What each symbol does to the items:
state | b a y l m t
j892 | j613 none j305 j546 j838 j337
j613 | none none j503 j474 j762 j289
j546 | j474 none j223 j350 j303 j892
j921 | j454 j69 j60 j96 none j477
j760 | j740 j713 j361 j622 none j96
j289 | none none j410 j613 j286 j192
j368 | j891 j686 j427 j620 j540 j588
j474 | none none j666 j287 j69 j613
j891 | j173 j410 j350 j552 j285 j303
j287 | none none j320 j192 j173 j474
j399 | j546 none j140 j427 j588 j974
j122 | none none j173 j858 j154 j200
j517 | j744 none none j686 j219 j861
j247 | j727 j287 j838 j361 j96 j60
j200 | none none j69 j122 j740 j727
j46 | j529 j892 j620 j773 j397 j540
j165 | j305 none none j140 j974 j16
j640 | j622 j716 j540 j397 none j335
j305 | j503 none none j223 j892 j686
j11 | j921 j303 j773 j357 none j397
j552 | j713 j503 j219 j716 j529 j891
j861 | j320 none none j517 j350 j223
j69 | none none j474 j173 j200 j762
j838 | j762 j320 j892 j303 j247 j716
j930 | j247 j350 j468 j730 j357 j773
j60 | j977 j474 j716 j247 j921 j529
j320 | none none none j744 j287 j666
j762 | none none j613 j69 j727 j286
j361 | j200 j192 j303 j285 j760 j247
j397 | j477 j838 j46 j11 none j640
j730 | j361 j219 j588 j540 j335 j930
j337 | j289 none j686 j892 j716 j219
j858 | none none j713 j977 j925 j122
j285 | j122 j289 j891 j529 j622 j361
j410 | none none none j503 j289 j744
j72 | j517 none none j16 j142 j518
j895 | j337 none j16 j974 j316 j142
j286 | none none j289 j762 j977 j713
j588 | j303 j517 j399 j368 j730 j468
j686 | j410 none none j305 j337 j517
j518 | j861 none none j72 j427 j140
j468 | j838 j861 j974 j588 j930 j316
j727 | none none j762 j200 j555 j977
j427 | j350 none j518 j142 j368 j399
j740 | none none j200 j154 none j555
j223 | j666 none none j861 j546 j305
j16 | j686 none none j165 j895 j72
j477 | j925 j762 j529 j921 none j622
j925 | none none j858 j454 none j154
j96 | j555 j173 j247 j760 none j921
j622 | j154 j286 j285 j477 none j760
j773 | j60 j546 j316 j930 j11 j46
j977 | none none j286 j727 j454 j858
j503 | none none none j666 j613 j410
j454 | none none j977 j555 none j925
j140 | j223 none none j518 j399 j165
j716 | j286 j666 j337 j838 j60 j552
j529 | j858 j613 j552 j60 j477 j285
j303 | j69 j744 j546 j891 j361 j838
j555 | none none j727 j740 none j454
j154 | none none j122 j925 none j740
j192 | none none j744 j289 j713 j287
j974 | j892 none j165 j399 j468 j895
j744 | none none none j410 j192 j320
j713 | none none j192 j286 j858 j173
j142 | j219 none j72 j895 j620 j427
j540 | j285 j337 j368 j46 j640 j730
j357 | j96 j891 j930 j335 none j11
j173 | none none j287 j713 j122 j69
j666 | none none none j320 j474 j503
j335 | j760 j552 j730 j640 none j357
j620 | j552 j305 j142 j316 j46 j368
j219 | j192 none j517 j337 j552 j350
j350 | j287 none j861 j219 j891 j546
j316 | j716 j223 j895 j468 j773 j620

The rows follow the links: the fewer symbols apart two items are, the more alike their rows tend to be.

Each row is also shifted at random along 5 hidden directions that mean nothing.

Some items, each with a row of numbers:
j552 -> 3 1 -5 -1 -1 5 0 1 -8 -1 10 -1 2 7 3 0 -7 22 2 7 8 -9 9 -11 -5
j921 -> -13 -2 1 2 2 0 -2 -8 12 2 13 -7 -3 -3 -13 6 12 -9 10 -6 -6 9 4 0 2
j337 -> -9 0 -6 -3 15 14 -19 10 -33 -2 10 6 -20 2 -13 13 15 -8 -3 -9 -11 -31 13 7 7
j142 -> -4 -4 -5 -5 -6 3 0 10 -19 -7 4 6 -14 -12 4 7 9 0 -4 -6 6 -5 6 7 7
j60 -> -1 0 1 17 -21 -1 6 -3 -12 0 11 -9 10 -17 -13 6 -5 20 -1 -2 4 21 1 -2 18
j11 -> -2 -3 -3 0 1 0 7 -2 21 -7 3 -7 11 1 -8 4 -1 14 9 3 2 5 -2 -18 -16
j247 -> 4 -10 15 11 -6 4 5 1 -22 5 -1 -6 13 -10 36 -3 -10 5 -6 16 -7 -4 -2 -12 -8
j320 -> 8 6 8 0 -14 9 1 5 6 9 2 4 -3 -15 4 17 -12 10 -13 5 9 7 4 9 15
j427 -> 1 -2 -7 -8 1 -1 9 4 18 -10 -5 5 3 1 2 0 -3 13 -2 3 10 0 -2 -6 -7
j760 -> -10 2 -2 7 -4 -6 -10 4 -17 0 4 -4 -6 -6 -7 8 -2 -3 2 9 -3 -12 -8 2 9
j861 -> 8 15 -19 -3 8 -14 -1 -3 19 -10 -8 0 1 27 -40 -22 5 13 -1 -7 2 -4 -8 -3 -4
j289 -> 14 -5 16 -7 10 10 8 -9 13 9 0 3 11 9 26 -11 -10 -2 -5 2 -4 4 9 -9 -17
j361 -> -10 -4 -3 -6 22 -5 7 -12 64 -1 -3 -9 14 20 -1 -5 3 -9 13 7 -6 12 -9 -11 -16
j154 -> 2 11 0 6 -15 -9 -8 -1 -23 6 4 -2 -6 -4 -9 0 -9 0 3 3 6 2 -1 8 12
j892 -> 4 -3 1 2 15 -1 -3 0 -21 -4 -6 3 3 10 1 -16 2 -6 -6 -4 -13 -18 -3 -1 -5
j357 -> -4 -7 4 3 -1 0 0 6 -14 -5 -4 0 3 -8 16 5 -1 1 3 10 -4 -12 -5 -13 -12
j397 -> -10 -5 3 -8 -2 19 -3 12 16 1 12 0 -4 -17 19 34 -3 12 3 18 10 -14 10 -14 -11
j640 -> 13 -7 11 5 -22 -18 20 -8 -21 -5 -8 -4 12 -6 41 -30 -13 5 -2 13 8 12 -10 -10 -17
j925 -> 10 7 4 2 -5 -10 -3 -10 -15 4 1 -4 3 15 -1 -19 -7 2 7 2 2 2 0 -7 -12
j974 -> -5 -7 -4 -2 7 3 4 4 10 -9 -5 3 2 -6 -9 6 5 -1 -2 -8 -3 1 -3 2 2
j773 -> -3 -1 -6 12 -17 1 3 7 -17 -6 3 -5 6 -17 -10 11 1 21 1 -1 5 7 -1 -4 9
j173 -> 4 6 0 -3 0 -7 10 -14 40 5 -1 -5 11 12 -13 -10 -8 2 6 -5 8 28 0 6 5
j858 -> -9 6 -1 0 -5 6 -13 0 1 10 13 -2 -13 -6 -15 18 6 -10 7 -5 3 8 10 13 16
j316 -> 3 -4 -10 5 2 -7 6 -1 -14 -11 -5 -2 8 7 -12 -14 6 9 6 -10 0 2 -2 -7 -6
j730 -> 4 -4 -2 5 -5 -11 7 2 -16 -8 -13 -2 10 2 15 -13 -4 4 2 9 1 -4 -13 -9 -11

Complete each set of four: the symbols that take the first to the second take the third to the fourth, perhaps in another order.
Answers are names.
11 1 11 4 -2 -7 1 -9 -7 11 -9 -2 11 10 24 -19 -13 -6 2 10 -3 4 -7 -2 -10
to -3 11 -6 -1 0 -8 -3 -11 31 4 4 -5 1 9 -30 5 -3 0 11 -1 6 15 -2 3 5
as -8 -2 3 -6 7 10 4 6 36 3 0 4 -7 -10 4 17 9 -14 -11 -1 -6 4 1 10 11
to j350

-1 1 -1 -6 12 2 -5 5 4 -1 -6 5 -12 5 4 -3 11 -17 -9 -1 -10 -16 -3 7 0
to -1 -1 -2 3 3 2 8 -7 9 -5 7 -3 2 -3 -21 -3 7 4 -3 -17 -4 15 5 5 12
as -3 -8 -3 3 2 10 4 11 -3 -6 -4 2 9 -11 6 16 -7 17 -4 7 2 -9 -3 -10 -2
to j46

-5 -2 2 -1 -3 5 6 -6 26 3 12 -8 3 1 7 5 2 7 7 6 5 12 8 -9 -6
to 5 4 4 -9 8 6 -3 -5 11 6 3 4 -4 12 0 -2 -3 -3 0 -3 3 0 10 1 -5
as 0 -2 -2 4 -18 -1 7 5 -8 -4 5 -3 3 -13 10 7 -3 18 2 5 11 7 3 -7 0
to j219

-2 2 11 8 -7 5 -9 1 -16 11 6 -2 -1 -14 2 16 -9 -1 -2 5 -3 -2 1 2 9
to -2 8 -1 -1 -1 -5 -11 -8 -2 6 8 -3 -7 7 -16 -1 3 -7 10 -3 1 2 5 3 1
as 10 -1 13 6 -7 4 3 -8 -2 10 4 -5 11 0 13 -6 -10 7 1 4 0 12 4 -8 -7
to j122

-3 -1 3 10 -4 0 6 -5 21 -1 6 -9 16 -8 -11 11 -11 14 1 8 -1 11 -6 -10 1
to 13 4 4 4 1 -4 4 -6 8 5 -9 -1 18 11 1 -10 -21 12 -1 6 4 8 -7 -4 -1
as -5 -7 7 7 -5 -1 -3 9 -42 3 -2 3 -6 -12 31 -1 -4 -9 -8 11 -4 -15 -5 12 14
to j320

-1 6 -3 -8 17 1 -20 1 -2 9 0 3 -9 26 5 -4 3 -15 13 9 -2 -24 3 -4 -16
to -5 6 -1 -9 14 8 -10 -4 35 8 10 -2 -2 15 -14 15 -2 1 13 5 5 -5 7 -8 -13
as 1 -12 7 1 -12 9 14 6 -10 -5 2 3 2 -23 23 7 0 7 -10 -3 2 6 7 -1 3
to j468

-4 -9 8 -1 -16 -12 5 -3 -37 -3 2 -1 -13 -10 34 -18 13 -22 4 -2 -2 5 0 4 -6
to -18 -2 4 8 -13 4 -4 -2 -9 4 19 -7 -13 -25 -6 20 14 -14 2 -6 -4 13 8 13 21
as 2 -9 4 9 2 -3 12 -7 1 -1 -3 -6 17 -2 7 -12 -5 3 -3 -2 -7 13 -5 -2 3
to j69

20 1 5 3 -5 -1 22 -10 20 -4 -4 -4 20 4 -3 -20 -7 22 -11 -4 -1 19 -1 -13 -11
to -9 -4 5 -5 13 14 -7 -5 22 11 10 0 -6 1 -2 13 8 -17 7 -9 -6 7 13 8 4
as 5 -8 4 -7 8 7 1 7 -12 -3 -5 7 -4 1 22 -6 10 -5 -7 -1 -8 -16 5 -9 -20
to j716

-4 5 3 2 2 -2 -12 -2 4 7 1 -1 -3 0 -7 10 -4 -11 5 4 -2 -2 -3 5 5
to 0 7 -1 -4 3 2 -11 -1 7 9 3 0 -3 11 1 3 -6 -2 7 8 5 -6 1 0 -2
as -2 1 3 -9 8 14 -3 -3 31 11 9 1 -1 7 0 14 -4 1 6 1 6 5 13 -1 -3
to j289

1 -3 -3 2 14 -11 8 -11 0 -8 -8 -1 5 12 -15 -26 9 -15 -2 -17 -15 6 -7 6 1
to 19 4 9 -3 -1 -10 2 -7 -21 4 -11 5 -2 16 22 -39 -3 -14 -6 -1 -5 -2 -4 2 -13
as -12 -5 -1 2 -5 -5 -10 10 -29 -3 -1 2 -14 -15 11 9 9 -18 3 4 -3 -16 -5 7 5
to j529

3 -1 -1 -6 -5 0 6 7 -1 -6 -7 6 -5 -3 15 -4 3 1 -8 2 4 -4 -2 0 -6
to 11 -1 8 7 -6 8 4 7 -21 0 -4 3 5 -13 13 0 -9 12 -19 6 -7 -10 -2 -5 2
as 4 -6 -1 0 -4 -1 11 7 -5 -9 -10 4 6 -10 10 1 -8 11 -10 5 4 -2 -7 -1 1
to j337

-2 -5 14 -5 5 13 -3 -4 4 11 7 4 -9 -8 14 6 5 -20 -4 -9 -7 6 14 12 6
to 9 6 3 -4 9 15 -3 0 27 7 2 2 7 6 -13 11 -7 14 -5 1 0 -2 8 -8 -8
as 7 5 8 4 -10 10 -6 9 -21 10 -1 6 -1 -14 11 16 -19 10 -15 10 4 -10 1 7 14
to j666

-7 -7 5 4 0 9 -2 0 -5 5 12 -6 -1 -6 15 8 6 -1 4 4 -7 -3 8 -5 -3
to 2 2 9 -8 5 13 -4 1 29 11 7 0 4 5 19 18 -17 9 4 21 8 -10 5 -15 -18
as 0 -2 -2 -1 -3 -1 0 10 -14 -5 -9 5 -8 -9 7 2 6 -6 -9 -1 -2 -9 -6 5 5
to j337

